Moves between states:
bb: bu>zl, ke>gq, se>qz, ri>ns, ru>sc, gu>rj
pc: bu>dc, ke>jg, se>hp, ri>zb, ru>cg, gu>zt
dg: bu>zt, ke>nh, se>md, ri>jg, ru>sb, gu>fh
cg: bu>zb, ke>sl, se>pc, ri>qh, ru>md, gu>jg
lp: bu>bh, ke>ns, se>bm, ri>dj, ru>gd, gu>zl
br: bu>qd, ke>mm, se>zs, ri>hd, ru>mb, gu>zc
zb: bu>jt, ke>mj, se>dc, ri>tp, ru>qh, gu>zh
gn: bu>nl, ke>qd, se>lz, ri>jz, ru>gz, gu>zr
bf: bu>md, ke>bh, se>hn, ri>dg, ru>ll, gu>gl
tp: bu>br, ke>zn, se>jt, ri>mb, ru>mq, gu>rc
ms: bu>gd, ke>nl, se>gq, ri>qz, ru>bt, gu>sc
zc: bu>gn, ke>br, se>cz, ri>gz, ru>mm, gu>zs
gd: bu>dj, ke>sq, se>lp, ri>nz, ru>qz, gu>ns
dc: bu>sj, ke>zh, se>zn, ri>jt, ru>zb, gu>mq
gz: bu>jz, ke>hd, se>gn, ri>rg, ru>qm, gu>qd
mq: bu>mb, ke>dc, se>tp, ri>tg, ru>zh, gu>zn
fh: bu>hp, ke>dg, se>sl, ri>pc, ru>nh, gu>md
mb: bu>hd, ke>sj, se>br, ri>cz, ru>tg, gu>mm
zh: bu>tg, ke>zb, se>mq, ri>rc, ru>mj, gu>dc
sq: bu>fb, ke>qz, se>ns, ri>bm, ru>rj, gu>gd
gl: bu>sl, ke>bf, se>sb, ri>fh, ru>bh, gu>hn
zt: bu>mq, ke>pc, se>qh, ri>zh, ru>jg, gu>hp
qz: bu>nz, ke>rj, se>gd, ri>zl, ru>bb, gu>sq
zl: bu>bf, ke>lp, se>nz, ri>ll, ru>ns, gu>bm
ht: bu>bb, ke>rg, se>bt, ri>sc, ru>lz, gu>jz
sl: bu>mj, ke>md, se>jg, ri>hp, ru>fh, gu>cg
bt: bu>qz, ke>jz, se>ms, ri>bb, ru>ht, gu>nl
hd: bu>ht, ke>qm, se>qd, ri>lz, ru>cz, gu>gz
ns: bu>ll, ke>gd, se>zl, ri>fb, ru>sq, gu>lp
ll: bu>dg, ke>dj, se>bf, ri>sb, ru>fb, gu>bh
qm: bu>rg, ke>cz, se>gz, ri>zr, ru>zs, gu>hd
rg: bu>gq, ke>lz, se>jz, ri>ms, ru>zr, gu>ht
mm: bu>gz, ke>mb, se>zc, ri>qm, ru>sj, gu>br
tg: bu>cz, ke>jt, se>mb, ri>zc, ru>rc, gu>sj
jg: bu>zh, ke>cg, se>zt, ri>mj, ru>sl, gu>pc
zn: bu>mm, ke>mq, se>rc, ri>sj, ru>dc, gu>tp
hp: bu>zn, ke>zt, se>mj, ri>dc, ru>pc, gu>qh
dj: bu>nh, ke>fb, se>bh, ri>hn, ru>nz, gu>ll
sc: bu>ns, ke>ms, se>bb, ri>sq, ru>nl, gu>gq
fb: bu>sb, ke>nz, se>ll, ri>gl, ru>bm, gu>dj
lz: bu>sc, ke>zr, se>ht, ri>nl, ru>gn, gu>rg
cz: bu>lz, ke>zs, se>hd, ri>gn, ru>zc, gu>qm
qd: bu>bt, ke>gz, se>zr, ri>ht, ru>hd, gu>gn
bh: bu>fh, ke>ll, se>gl, ri>nh, ru>dj, gu>bf
mj: bu>rc, ke>qh, se>zh, ri>zn, ru>hp, gu>zb
jt: bu>zs, ke>rc, se>sj, ri>br, ru>tp, gu>tg
nz: bu>hn, ke>bm, se>dj, ri>bf, ru>zl, gu>fb
jz: bu>rj, ke>ht, se>nl, ri>gq, ru>rg, gu>bt
nh: bu>pc, ke>sb, se>fh, ri>cg, ru>hn, gu>dg
zs: bu>zr, ke>zc, se>qm, ri>qd, ru>br, gu>cz
rc: bu>zc, ke>tp, se>tg, ri>mm, ru>zn, gu>jt
md: bu>qh, ke>fh, se>cg, ri>zt, ru>dg, gu>sl
qh: bu>tp, ke>hp, se>zb, ri>mq, ru>zt, gu>mj
nl: bu>sq, ke>bt, se>sc, ri>rj, ru>jz, gu>ms
bm: bu>gl, ke>zl, se>fb, ri>bh, ru>lp, gu>nz
hn: bu>cg, ke>gl, se>nh, ri>md, ru>bf, gu>sb
gq: bu>lp, ke>sc, se>rj, ri>gd, ru>ms, gu>bb
sj: bu>qm, ke>tg, se>mm, ri>zs, ru>jt, gu>mb
sb: bu>jg, ke>hn, se>dg, ri>sl, ru>gl, gu>nh
zr: bu>ms, ke>gn, se>rg, ri>bt, ru>qd, gu>lz
rj: bu>bm, ke>bb, se>sq, ri>lp, ru>gq, gu>qz

In the rows, 162 stands for zero.

The rows follow the links: the fewer symbols apart two states are, the more alike their rows tend to be.

Each row, then its state:
[  78  133  110  184  161  177  205  201  141  189  148  170  154  106  126  151   95  228  193  210  227   13  131  217  210  143  129  174  238  120  216  153  162  136  148  149  141  123  100  157  142  223  167  136  219  181  195  160  179  168   89  123  182  116  188  179  107  117  200]: qz
[ 102  134  102  185  159  168  193  208  142  195  152  168  151  111  129  181   89  225  219  209  196   43  156  234  191  153  142  131  265  125  234  144  173  146  152  173  144  142  109  177  143  198  173  163  226  183  228  145  185  158   84   94  177  112  204  191  110  130  193]: gd
[ 170  136  155  215  155  201  177  184  185  154  211  184  129  139  178  146  154   97  116   82  132  244  145  113  148  156  191  195   24  213  137  202  112  136  210  105  135  158  181  181  135  133   85  141  104  147  130  184  112  129  284  183  180  215  201  118  193  171  163]: rc
[ 203  166  227  199  185  235  136  144  195  173  219  230  121  140  178  159  160  116  140  108   95  261  179  166  120  192  198  122   47  210  167  157  113  173  211  178  132  203  182  191  127  103  139  198  121  170  159  133  150  130  293  173  178  179  181  128  233  147  147]: dc
[ 171  189   98   25  106  124  155  109  152  167  185  148  180  216  121  151  214   84   49  138  172  168  157  115   80  130  149  148  219   58  187  157  149  197  132  159  189  207  117  157  188  174  151  175  124  177  131  215  234  189  159  178  193  177  105  184  171  154  129]: dg
[ 168  208  113   26  106  124  153   98  148  157  195  155  193  213  119  149  210   95   55  145  159  152  155  126   74  126  140  129  207   73  190  162  130  185  139  166  190  197  117  165  186  165  158  183  141  182  129  211  232  189  168  183  194  174   89  187  173  120  136]: fh
[ 160  154  105  197  149  128  197  210  156  119  194  119  163  156  184  173  152  121  162   94  157  202  135   97  149  130  173  222   83  231  124  227  104   69  192   79  165  109  195  187  160  152   82  112  151  117  121  211   88  147  247  195  179  204  161  138  117  160  204]: mb
[ 209  192  251  184  180  234  125  119  185  174  220  220  139  150  179  171  158  129  157  128   91  248  187  187   96  200  185   87   81  204  192  152   97  164  203  203  144  200  179  203  128   96  164  219  144  172  168  119  168  130  276  162  168  161  143  145  222  112  144]: zb
[ 127  137  233  215  206  205  177  150  186  165  113  190  168  152  166   84  175  237  162  204  226  113  136  154  295  164  147  263  112  169   96  137  222  205  147  158  157  139  185   89  172  196  208  111  149  169  130  152  139  198   86  214  117  161  188  136  182  206  150]: jz
[ 151  134  112  171  158  153  163  224  144  203  139  169  140  130  142  219  114  193  233  211  158  118  189  233  171  180  168   94  288  130  229  140  217  190  143  203  145  187  125  188  149  184  179  196  208  174  266  132  192  137   79   70  179  118  222  191  137  178  168]: zl
[ 204  228  239  129  162  201  119   91  166  168  224  192  175  176  161  186  181  146  154  141  104  209  184  192   64  186  165   55  145  179  209  145   86  145  194  221  164  183  158  203  143  100  180  233  177  179  159  126  197  155  250  170  174  143   87  169  195   74  152]: hp
[  72  137  121  190  158  186  204  189  145  183  147  167  163  112  119  135  105  231  177  208  239    4  121  204  227  132  120  192  216  119  207  140  159  136  148  142  135  115  109  143  141  216  170  130  211  184  176  172  175  180   85  142  173  120  187  180  118  122  193]: rj
[ 106  135  213  210  205  209  186  151  184  172  115  184  169  143  161   79  164  235  150  206  231   89  122  154  286  160  141  271  113  156  115  136  219  206  151  152  145  135  172   88  170  198  196  111  143  173  121  157  141  196   85  210  114  156  194  141  172  194  156]: bt
[ 190  145  194  218  171  220  160  164  193  167  211  214  119  136  184  151  157   97  123   99  118  262  158  138  136  179  197  165   29  218  152  176  106  161  209  141  129  186  182  188  130  111  113  166  104  154  142  166  129  124  299  180  180  202  199  120  218  166  144]: zn
[ 194  130  102  132  153  145  143  208  166  204  128  183  126  168  143  191  156  134  167  187  139  190  205  186  163  185  188  107  270  102  196  135  250  256  128  205  151  247  136  167  166  177  178  202  135  185  247  149  201  147   90   85  171  155  240  185  193  248  118]: dj
[ 197  194  198  211  183   93  166  188  150  102  127   81  202  187  217  216  177  216  269  168  151  198  172  147  185  175  166  190  158  268  105  203  171   80  171  150  206   80  241  172  185  147  167  139  213  114  151  156   93  165  150  184  132  166  121  173   93  165  212]: qm

Each walk starts at a row. The symbols on each line, taken left to right, move it on to the next state.
Each answer is a row, close to the row of the state it stands for.
start [ 194  157  218  215  180  236  138  158  195  176  214  220  119  142  184  153  156  103  133  104  104  266  169  157  131  186  199  143   39  214  165  172  105  165  214  158  131  198  180  189  125  106  123  179  111  158  153  137  134  130  292  174  174  191  193  120  229  153  143]
bu ru bu ru se ke: [ 178  179  155  199  170   87  181  200  142  104  149   71  202  183  207  212  174  186  243  145  154  187  159  140  166  152  170  196  139  265  119  221  134   54  177  118  201   81  224  184  182  156  132  131  204  110  140  182   90  156  183  186  148  182  122  170   85  155  224]
se ru se se ke se: [ 198  190  253  225  211  132  152  168  168  118  106  113  203  186  221  184  189  240  270  202  161  194  183  165  233  198  171  200  145  254   89  170  211  138  155  179  193  110  249  138  192  150  204  147  198  129  159  124  104  169  115  187  108  158  137  164  136  194  189]
start [  70  133  129  189  163  194  213  183  155  180  146  176  160  110  126  113  109  232  163  199  242    6  113  191  238  130  124  220  198  115  194  145  159  145  152  137  138  114  108  127  143  217  164  116  197  179  156  169  176  178   84  157  166  127  189  163  122  130  193]
se bu se ru: [ 176  122  105  156  159  152  151  220  154  200  132  180  131  141  148  211  128  170  211  206  146  160  210  214  167  191  184   94  279  120  210  137  245  232  135  203  149  221  132  175  159  182  178  204  174  184  265  132  196  143   86   74  175  139  239  194  170  221  143]
se ru gu ru: [ 173  129  107  163  164  151  151  220  152  205  135  173  135  139  145  220  119  182  222  208  150  136  201  225  167  188  174   91  286  122  220  139  232  214  143  207  147  207  132  182  151  183  184  199  189  180  260  132  195  136   85   68  176  128  235  195  150  199  152]
start [ 162  143  123  213  152  161  190  200  174  135  199  153  136  148  179  152  151  104  134   88  148  218  138  103  148  137  177  216   44  222  125  214   97  105  204   84  144  131  182  182  146  146   80  115  124  127  123  203  100  139  271  190  182  210  186  124  148  179  185]
ri ri gu gu ke ri: [ 137  145  246  223  218  205  165  147  186  163  104  174  174  157  179   96  188  238  184  205  210  134  146  160  289  178  148  262  110  185   95  134  229  210  144  170  156  137  203   94  180  184  214  122  156  169  127  138  131  198   91  211  109  157  187  140  188  213  156]
se ri ri: [ 121  140  101  181  160  161  177  217  142  192  148  164  150  115  137  196   95  217  233  210  185   65  175  242  186  162  150  113  284  126  240  149  185  161  149  189  148  159  111  180  143  192  175  176  223  180  238  136  192  155   80   80  180  109  210  196  117  143  190]
start [ 175  159   85   38  116  133  151  129  156  182  166  164  161  210  125  141  211   79   46  151  164  173  164  115  108  140  160  154  221   55  176  153  188  235  120  160  182  228  121  153  192  183  155  174  110  178  148  219  229  179  137  167  189  180  152  176  198  204  110]
se gu gu se ru: [ 164  216  122   34  111  131  148   87  142  156  200  147  195  214  123  158  208  101   67  145  153  147  153  137   55  133  136  118  208   77  197  158  109  161  144  174  190  187  116  170  182  158  163  185  147  186  124  201  230  186  187  188  189  170   73  187  167  110  146]
ru se ru ke ru: [ 187  148   82   42  121  132  158  145  168  188  163  174  147  208  128  149  202   79   56  155  161  189  172  116  121  142  169  151  223   52  171  146  210  255  123  163  170  242  121  149  196  182  156  173  103  186  165  209  226  178  125  149  185  188  179  173  206  222  102]
start [  83  126  178  201  185  217  202  151  174  180  127  195  165  127  138   79  139  227  138  197  250   44  110  168  276  141  131  267  140  131  142  136  192  181  148  135  146  126  138  101  157  215  185  105  165  179  129  169  160  197   89  191  139  146  193  149  155  167  169]
ke ru se bu: [  88  141  102  181  158  172  198  204  134  189  151  170  157  106  126  172   94  233  205  205  218   23  142  224  199  140  132  152  250  121  228  150  167  141  149  161  140  133  105  167  143  207  170  152  225  184  211  154  185  166   86  109  176  115  191  186  109  125  194]
ke ri gu se ri: [ 188  137   82   63  126  132  146  154  162  186  147  172  141  196  129  152  197   86   73  156  160  199  176  125  127  153  173  148  229   61  170  150  226  261  122  170  173  253  124  143  185  179  161  173  102  185  182  200  220  172  126  137  181  182  199  174  206  242  104]
start [ 203  192  216  214  188  100  155  183  157  105  118   87  207  182  217  206  184  227  269  178  147  201  182  149  198  179  169  195  154  273   99  194  188   96  168  158  202   96  248  168  193  149  183  145  212  118  148  145   92  170  137  194  123  166  121  170  112  175  202]
se ru bu ri: [  70  130  155  194  178  203  208  165  165  181  132  189  163  118  134   88  132  233  144  199  254   23  102  173  263  139  127  252  154  121  157  148  177  171  145  137  136  121  126  111  148  223  171  110  167  184  138  174  161  196   94  180  149  139  192  150  139  155  175]
se bu ri ri ke ke ru: [ 194  122   94  100  145  142  142  182  161  201  135  181  128  180  141  170  176  106  117  174  146  204  195  150  150  170  180  125  243   78  178  142  244  269  124  186  158  261  138  161  179  175  170  183  116  185  216  176  212  161  106  113  178  167  230  179  214  254  112]
start [ 160  142  114  201  145  140  190  205  169  123  190  131  154  157  183  162  149  113  138   88  153  206  137   95  151  135  176  219   59  228  122  222  101   90  194   81  155  120  187  187  152  148   76  109  137  127  119  207   99  140  259  192  174  205  170  135  135  169  196]
bu ri se se se: [  91  130  190  206  189  208  193  150  181  171  117  192  160  133  146   76  156  233  141  197  244   67  121  162  281  145  132  272  129  143  127  130  201  192  145  145  146  129  149   87  161  210  184  107  158  181  124  165  153  201   89  206  133  148  188  144  167  183  157]
ri bu ri bu se: [ 169  224  147   42  105  133  148   83  148  160  210  151  201  208  131  165  209  114   87  142  149  147  157  150   51  136  135  106  197   91  207  161   94  152  151  181  189  178  119  185  176  151  168  204  164  179  126  195  226  181  196  187  192  155   60  189  163   76  153]
start [ 186  124   97  142  157  152  149  216  158  210  134  179  124  153  145  210  149  151  187  196  136  177  207  203  166  182  190   95  277  110  199  135  246  244  136  208  149  239  138  182  162  172  184  203  155  180  257  141  204  139   89   80  171  151  244  190  183  236  128]
se bu ri ri: [ 208  209  250  166  178  229  124  113  182  182  220  211  149  157  175  186  163  129  149  133   97  237  181  198   82  195  182   75  103  199  197  151   97  160  206  213  156  192  172  206  129   96  176  226  155  175  164  115  179  137  271  163  166  155  123  150  215   94  144]
ru ri se gu: [ 182  139  177  215  169  213  169  176  190  158  206  203  122  133  181  147  159   94  122   89  126  251  158  119  141  168  196  186   28  215  142  190  105  153  210  123  133  178  183  185  132  119   95  153  106  154  140  168  120  135  295  172  176  203  202  121  207  173  158]
start [ 195  185  241  218  207  113  150  177  163  109  107  102  203  190  221  193  193  233  271  191  154  202  181  158  215  191  172  190  149  268   94  180  205  114  157  171  202  101  249  146  193  149  200  152  205  122  148  133  100  171  124  189  108  159  128  165  122  186  194]
se se se ke bu: [  66  131  140  196  164  198  213  168  156  182  140  177  158  117  128   99  115  229  152  205  253   12  112  185  253  129  123  243  174  115  171  145  165  157  150  134  133  120  111  121  149  223  171  108  186  181  150  170  170  193   86  172  163  132  184  161  133  143  179]
ri bu ri bu: [ 176  234  165   55  119  148  138   80  150  153  212  160  204  202  138  178  194  124   96  152  139  152  163  169   49  145  136   89  199  119  211  152   85  143  164  191  186  177  126  189  170  146  178  211  173  178  130  179  224  183  205  184  189  154   51  183  162   69  153]
